Here is a tiny trained network, its code and every weight. The questions are about switching its units off for an input and a class, where a switched-off unit gives its printed mean instead of its output.

import numpy as np


def w(rows, s, z=0):
    codes = np.array(rows[::2]) - 128.0
    scale = np.full(codes.shape[1], s)
    scale[-1] = z or s
    return codes * scale


def norm(h):
    return h / np.sqrt((h * h).mean(-1, keepdims=True) + 1e-5)


def f(y):
    return np.maximum(y, 0)


def log_softmax(a):
    a = a - a.max(-1, keepdims=True)
    return a - np.log(np.exp(a).sum(-1, keepdims=True))


def net(x, mask):
    res = np.array(x, float).reshape(1, 8) / 4 @ E
    u = 0
    for l in range(3):
        y = f(norm(res) @ A[l][:, :-1].T + A[l][:, -1])
        res = res + np.where(mask[u : u + 7], y, B[l][:, -1]) @ B[l][:, :-1]
        u += 7
    return log_softmax(norm(res)[-1] @ U[:, :-1].T + U[:, -1])


A, B = {}, {}
E = w([
[93,84,155,136,175],'x0',
[103,129,105,19,134],'x1',
[170,76,68,156,248],'x2',
[178,136,101,138,15],'x3',
[52,33,90,74,47],'x4',
[75,95,176,222,57],'x5',
[27,212,120,110,201],'x6',
[83,142,2,167,105],'x7',
],0.0081)
A[0] = w([
[45,128,202,111,153,10],'L0N1',
[53,139,199,109,135,3],'L0N2',
[152,110,143,250,101,33],'L0N3',
[143,19,188,148,115,81],'L0N4',
[77,101,66,99,90,14],'L0N5',
[113,104,144,196,121,18],'L0N6',
[93,106,106,114,97,14],'L0N7',
],0.017,0.0033)
B[0] = w([
[3,138,206,124,127,226],'L0N1',
[39,140,198,123,87,212],'L0N2',
[159,152,58,246,110,255],'L0N3',
[168,39,189,93,155,251],'L0N4',
[124,38,82,79,77,218],'L0N5',
[153,95,175,169,120,186],'L0N6',
[140,83,78,100,103,175],'L0N7',
],0.018,0.0062)
A[1] = w([
[97,142,154,131,194,2],'L1N1',
[122,128,106,129,251,28],'L1N2',
[166,199,146,89,86,89],'L1N3',
[171,135,125,118,105,219],'L1N4',
[152,79,158,44,152,74],'L1N5',
[130,133,121,123,140,25],'L1N6',
[154,109,112,114,218,92],'L1N7',
],0.018,0.0016)
B[1] = w([
[64,74,138,62,150,207],'L1N1',
[148,195,79,123,254,228],'L1N2',
[143,165,224,122,62,163],'L1N3',
[96,193,158,92,120,182],'L1N4',
[140,227,106,103,65,255],'L1N5',
[142,144,125,134,135,135],'L1N6',
[126,88,107,26,217,212],'L1N7',
],0.014,0.0064)
A[2] = w([
[141,127,90,98,203,47],'L2N1',
[214,172,222,53,88,109],'L2N2',
[98,14,161,166,108,129],'L2N3',
[132,123,90,225,173,76],'L2N4',
[139,170,118,173,171,62],'L2N5',
[246,19,233,175,185,3],'L2N6',
[150,55,107,39,78,91],'L2N7',
],0.013,0.0035)
B[2] = w([
[128,115,111,116,198,204],'L2N1',
[141,237,101,168,98,228],'L2N2',
[199,173,141,85,207,252],'L2N3',
[157,102,98,214,136,213],'L2N4',
[91,105,78,160,111,175],'L2N5',
[214,52,254,62,140,224],'L2N6',
[174,118,44,88,114,254],'L2N7',
],0.016,0.0059)
U = w([
[142,210,129,121,90,159],'0',
[200,45,195,147,151,116],'1',
[168,135,94,69,121,252],'2',
[108,148,88,83,249,21],'3',
[110,50,43,64,71,79],'4',
[23,134,199,110,126,181],'5',
[138,114,89,251,123,48],'6',
],0.017,0.0027)

Each question gives the input, the list of numbers given to net, and the class t.
The units are the neurons (one row each of A and B). Each row of codes is followed by its name. A weight is (code - 128) times the scale printed after its matrix; where a second scale follows, it is the last column's (A, B and U).
mask holds one flag per neuron, layer by layer. A switched-off neuron (its flag False) gives its mean, the last column of its row in B, instead of its output. The means were averaged over made-up inputs and are rounded, as every weight is.
A unit's drop is (log p(t) with every unit on - log p(t) with that unit switched off) / (log p(t) with every unit on - log p(t) with every unit switched off).
The circuit of an input: a set's keep is (log p(t) with only the set's units on - log p(t) with every unit switched off) / (log p(t) with every unit on - log p(t) with every unit switched off). Starting from the 12 units with the biggest drops (on a tie, the unit counted first), units are removed one at a time, each time the one whose removal leaves the highest keep (on an exact tie, the one counted first), for as long as the keep stays at least 0.8.
units of the circuit, in order: the units of the circuit, biggest drop first
top k neurons: the k neurons with the biggest drops, biggest first
top k neurons in layer l: the k neurons of layer l with the biggest drops, biggest first
drop of u: that unit's drop, to one decimal
input [0,-6,-7,8,-2,-6,-8,8], class 6: units of the circuit, in order : (L0N3; L1N5)
input [7,4,6,-4,-1,3,5,-7], class 5: top neuron : (L0N1)
input [6,0,1,-8,-5,0,6,-7], class 5: top 2 neurons : (L0N1; L0N2)
input [-2,8,-7,3,3,-5,-8,-2], class 0: top 2 neurons : (L2N2; L1N5)
input [1,-2,5,2,8,-4,-3,-8], class 2: top 3 neurons : (L1N5; L2N2; L2N7)
input [6,5,-1,-7,7,0,1,-1], class 5: top 2 neurons : (L0N1; L0N2)
input [-2,-4,-5,-1,0,-6,-3,7], class 4: top 2 neurons : (L0N5; L0N4)
input [6,4,4,-1,4,3,0,-1], class 2: top 4 neurons : (L2N3; L0N4; L1N5; L2N7)
input [-4,1,4,-8,5,-1,-4,2], class 4: top 2 neurons : (L0N5; L1N5)
input [0,-8,-5,3,6,0,-2,0], class 1: top 2 neurons : (L0N4; L0N3)
input [-5,1,-7,-4,2,2,-6,-8], class 0: top 2 neurons : (L1N5; L2N2)
input [-5,-7,6,8,3,-1,-4,1], class 6: top 2 neurons in layer 0 : (L0N3; L0N5)
input [-4,1,4,3,-8,0,-1,-2], class 6: top 2 neurons in layer 0 : (L0N4; L0N3)
input [2,1,8,-6,2,5,7,-2], class 5: units of the circuit, in order : (L0N1)
input [-6,-3,8,7,-1,-7,-2,5], class 3: top 2 neurons in layer 2 : (L2N1; L2N7)
input [0,8,3,-3,-1,8,1,8], class 4: drop of L0N5 : 0.2
input [4,-4,-3,-2,-6,-1,-5,3], class 6: drop of L0N3 : 1.4
input [1,2,-6,0,7,-8,8,-7], class 5: drop of L0N1 : 0.1
input [6,-1,-7,3,5,7,-5,0], class 1: top 2 neurons in layer 0 : (L0N3; L0N4)
input [0,-8,-7,8,-6,-7,-4,6], class 6: top neuron in layer 0 : (L0N3)
